arr =
 -3   10    1   -2
 -2    2   14   -2
  8    3   -1    1
 16   -4   -2    2
 11    0   -2    1
  9    2   -1    0
 22   -9   -4    4
 12   -1   -2    1
  1    8    1   -1
 22   -8   -4    3
 -2  -14    9    5
 11   -8   -8   10
 -5    4   18   -5
 28  -13   -5    5
 -3   11    1   -2
  1   -4   12   -5
Indices start at 1.
(1, 1) => -3
(6, 4) => 0
(9, 3) => 1
(3, 3) => -1
(16, 4) => -5
(3, 2) => 3
(8, 3) => -2
(10, 2) => -8
(12, 2) => -8
(8, 2) => -1
(4, 4) => 2
(7, 4) => 4
(16, 2) => -4
(7, 2) => -9
(8, 1) => 12
(15, 3) => 1
(11, 3) => 9
(14, 1) => 28
(10, 1) => 22
(4, 2) => -4
(15, 4) => -2
(7, 1) => 22
(7, 3) => -4
(13, 2) => 4
(2, 3) => 14
(8, 4) => 1

B =
[[ 16  -9   9  -8  -3 -11 -27  15  -9  16   5   3  -6  10]
 [  4 -15   9 -20   4   3 -22  10   1  -9  -5 -12 -14  -7]
 [ 12   7  -1  12  -7 -15  -5   2 -10  27  10  14   7  16]
 [-11  -7   3 -11   7  15   6  -2  11 -24 -10 -14  -7 -16]
 [  6 -16   9 -19   0  -1 -25  15  -1  -4  -3 -10 -14  -3]
 [ 12 -11   9 -15   1  -8 -29  13  -4   8   0  -3 -11   6]
 [  8  12  -5  18  -6 -13   4  -3  -8  23   8  16   9  16]
 [-15   0  -2  -2   7  14  20  -9  11 -21  -7 -10   0 -16]
 [-16   5  -5   1   6  15  24 -12  11 -21  -6  -7   2 -15]
 [-16   5  -5   1   5  13  25 -11  10 -20  -7  -6   3 -13]
 [ 14  -9   7  -8  -3 -10 -28  12  -9  16   4   2  -6   9]
 [ 16  -4   4  -1  -5 -14 -24   9  -9  21   7   6  -3  14]
 [-14  -3  -2  -3   4  15  16  -7   8 -24  -8 -10   0 -16]
 [-15  10  -8   9   3  10  29 -14   8 -12  -3   0   6  -9]]
Rows and columns are counted from 1.
(1, 1) = 16
(12, 9) = -9
(8, 7) = 20
(1, 9) = -9
(1, 6) = -11
(11, 8) = 12
(14, 12) = 0
(7, 10) = 23
(14, 7) = 29
(2, 10) = -9
(5, 1) = 6
(1, 3) = 9
(7, 6) = -13
(13, 1) = -14
(2, 3) = 9
(10, 7) = 25
(3, 14) = 16
(8, 13) = 0
(5, 5) = 0
(14, 6) = 10
(13, 9) = 8
(1, 12) = 3
(7, 3) = -5
(3, 12) = 14
(9, 8) = -12
(5, 3) = 9
(5, 4) = -19
(10, 12) = -6
(1, 5) = -3
(6, 4) = -15
(9, 2) = 5
(3, 1) = 12

x =
[[ 0.40 -0.47 -1.51  0.80  0.61 -0.85 -0.32  0.15  0.06 -0.44  0.55 -0.52
   0.92  0.02]
 [ 0.15 -0.28 -1.56  0.73  0.61 -0.53 -0.54  0.62  0.05 -0.55  0.76  0.01
   0.90  0.31]
 [-0.69  0.13 -0.06 -0.90 -0.48  1.27  0.10  0.83  0.10 -0.41  0.13  1.74
  -0.44  0.08]
 [-1.23  0.33  1.33 -0.39 -0.12 -0.52 -0.91  0.03 -0.32  0.15 -0.27  0.23
  -0.94  0.60]]
Indices start at 1.
(1, 1) => 0.40
(4, 14) => 0.60
(4, 6) => -0.52
(4, 11) => -0.27
(1, 3) => -1.51
(2, 1) => 0.15
(4, 9) => -0.32
(1, 4) => 0.80
(3, 4) => -0.90
(1, 8) => 0.15
(2, 9) => 0.05
(2, 7) => -0.54
(2, 4) => 0.73
(3, 14) => 0.08
(3, 9) => 0.10
(1, 14) => 0.02
(3, 12) => 1.74
(4, 1) => -1.23
(3, 13) => -0.44
(3, 8) => 0.83
(1, 9) => 0.06
(2, 10) => -0.55
(4, 3) => 1.33
(4, 5) => -0.12
(2, 12) => 0.01
(4, 8) => 0.03
(3, 11) => 0.13
(4, 2) => 0.33
(2, 6) => -0.53
(2, 8) => 0.62

a = [[-6, -11, 20, -26, 20], [-6, -3, 11, 5, 13], [-13, -8, 16, 9, 20]]
Indices start at 1.
(1, 1) => -6
(3, 4) => 9
(3, 1) => -13
(2, 1) => -6
(3, 3) => 16
(1, 5) => 20

W =
[[ 24  26  25  21  23 -19 -25  22 -23 -17  21  22]
 [-22 -16 -23 -21 -19  18  20 -23  21  16 -20 -19]
 [-18 -19 -19 -21 -22  19  20 -22  21  16 -17 -21]
 [-10 -10  -7 -11  -9   8   5 -10   9   6  -8 -10]
 [ 18  16  22  17  20 -13 -19  18 -15 -17  19  16]
 [-20 -24 -21 -23 -21  22  22 -22  21  21 -21 -22]
 [ 15  14  14  15  15 -15 -16  15  -9 -20  15  13]
 [ 15  15  15  16  17 -16 -17  19 -14 -13  17  16]
 [-27 -24 -31 -29 -28  29  28 -27  29  29 -31 -26]]
Rows and columns are counted from 1.
row 1 col 1: 24
row 3 col 7: 20
row 7 col 10: -20
row 5 col 5: 20
row 3 col 8: -22
row 5 col 3: 22
row 4 col 6: 8
row 2 col 10: 16
row 8 col 4: 16
row 2 col 4: -21
row 3 col 5: -22
row 4 col 10: 6
row 2 col 9: 21
row 5 col 10: -17
row 3 col 12: -21
row 1 col 10: -17
row 4 col 12: -10
row 2 col 1: -22
row 7 col 12: 13
row 4 col 11: -8
row 4 col 3: -7
row 5 col 11: 19
row 9 col 3: -31
row 7 col 4: 15
row 3 col 3: -19
row 1 col 8: 22
row 9 col 1: -27
row 6 col 3: -21
row 9 col 8: -27
row 6 col 11: -21
row 4 col 8: -10
row 5 col 1: 18
row 1 col 7: -25
row 1 col 9: -23
row 9 col 7: 28
row 6 col 10: 21
row 6 col 5: -21

X =
[[ -9   6 -16   7   0  21   2  26   6  -6   0]
 [ -7   5 -16   8  -2  21   3  25  10   1  -7]
 [ -6  -9  13  17 -13   1  -8 -24   9   0  -1]
 [ -8   6 -16   8  -1  21   3  26   8  -4  -3]
 [ -8   6 -16   8  -1  21   2  26   8  -3  -3]
 [  8 -17   9  18 -11  -3   6 -14  19  -4   9]]
Rows and columns are counted from 1.
row 1 col 1 => -9
row 2 col 4 => 8
row 4 col 3 => -16
row 6 col 3 => 9
row 4 col 7 => 3
row 6 col 9 => 19
row 5 col 5 => -1
row 2 col 10 => 1
row 1 col 8 => 26
row 3 col 7 => -8
row 2 col 8 => 25
row 6 col 5 => -11
row 6 col 11 => 9
row 6 col 10 => -4
row 5 col 3 => -16
row 4 col 2 => 6
row 1 col 5 => 0
row 5 col 10 => -3
row 5 col 9 => 8
row 4 col 5 => -1
row 3 col 4 => 17
row 5 col 6 => 21
row 1 col 11 => 0

data =
array([[5, 4, 1, 6, 5, 6, 4, 3, 4, 2, 5, 8, 8],
       [5, 5, 5, 5, 5, 5, 5, 5, 5, 5, 5, 5, 5],
       [5, 5, 4, 5, 5, 5, 5, 5, 5, 4, 5, 6, 6],
       [5, 4, 1, 6, 5, 6, 4, 3, 4, 2, 5, 8, 8],
       [5, 4, 1, 6, 5, 6, 4, 3, 4, 2, 5, 8, 8],
       [5, 5, 6, 5, 5, 5, 5, 5, 5, 6, 5, 4, 4],
       [5, 5, 4, 5, 5, 5, 5, 5, 5, 4, 5, 6, 6],
       [5, 5, 4, 5, 5, 5, 5, 5, 5, 4, 5, 6, 6],
       [5, 4, 1, 6, 5, 6, 4, 3, 4, 2, 5, 8, 8],
       [5, 5, 7, 5, 5, 5, 5, 6, 6, 6, 5, 4, 4],
       [5, 5, 6, 5, 5, 5, 5, 6, 5, 6, 5, 4, 4],
       [5, 5, 5, 5, 5, 5, 5, 5, 5, 5, 5, 5, 5],
       [5, 4, 0, 6, 5, 6, 4, 3, 4, 1, 5, 8, 8],
       [5, 4, 2, 6, 5, 6, 4, 4, 4, 2, 5, 7, 8]])
Rows and columns are counted from 1.
(1, 1) = 5
(3, 12) = 6
(13, 5) = 5
(9, 1) = 5
(11, 10) = 6
(6, 9) = 5
(13, 12) = 8
(3, 10) = 4
(14, 3) = 2
(1, 2) = 4
(7, 7) = 5
(10, 12) = 4
(2, 13) = 5
(9, 11) = 5
(4, 3) = 1
(1, 6) = 6
(4, 12) = 8
(1, 4) = 6
(1, 11) = 5
(5, 4) = 6
(6, 5) = 5
(2, 8) = 5
(8, 5) = 5
(9, 12) = 8
(13, 1) = 5
(12, 10) = 5
(4, 9) = 4
(7, 9) = 5
(14, 10) = 2
(2, 12) = 5
(6, 12) = 4
(13, 10) = 1
(9, 8) = 3
(4, 10) = 2
(10, 8) = 6
(12, 5) = 5
(11, 9) = 5
(2, 7) = 5
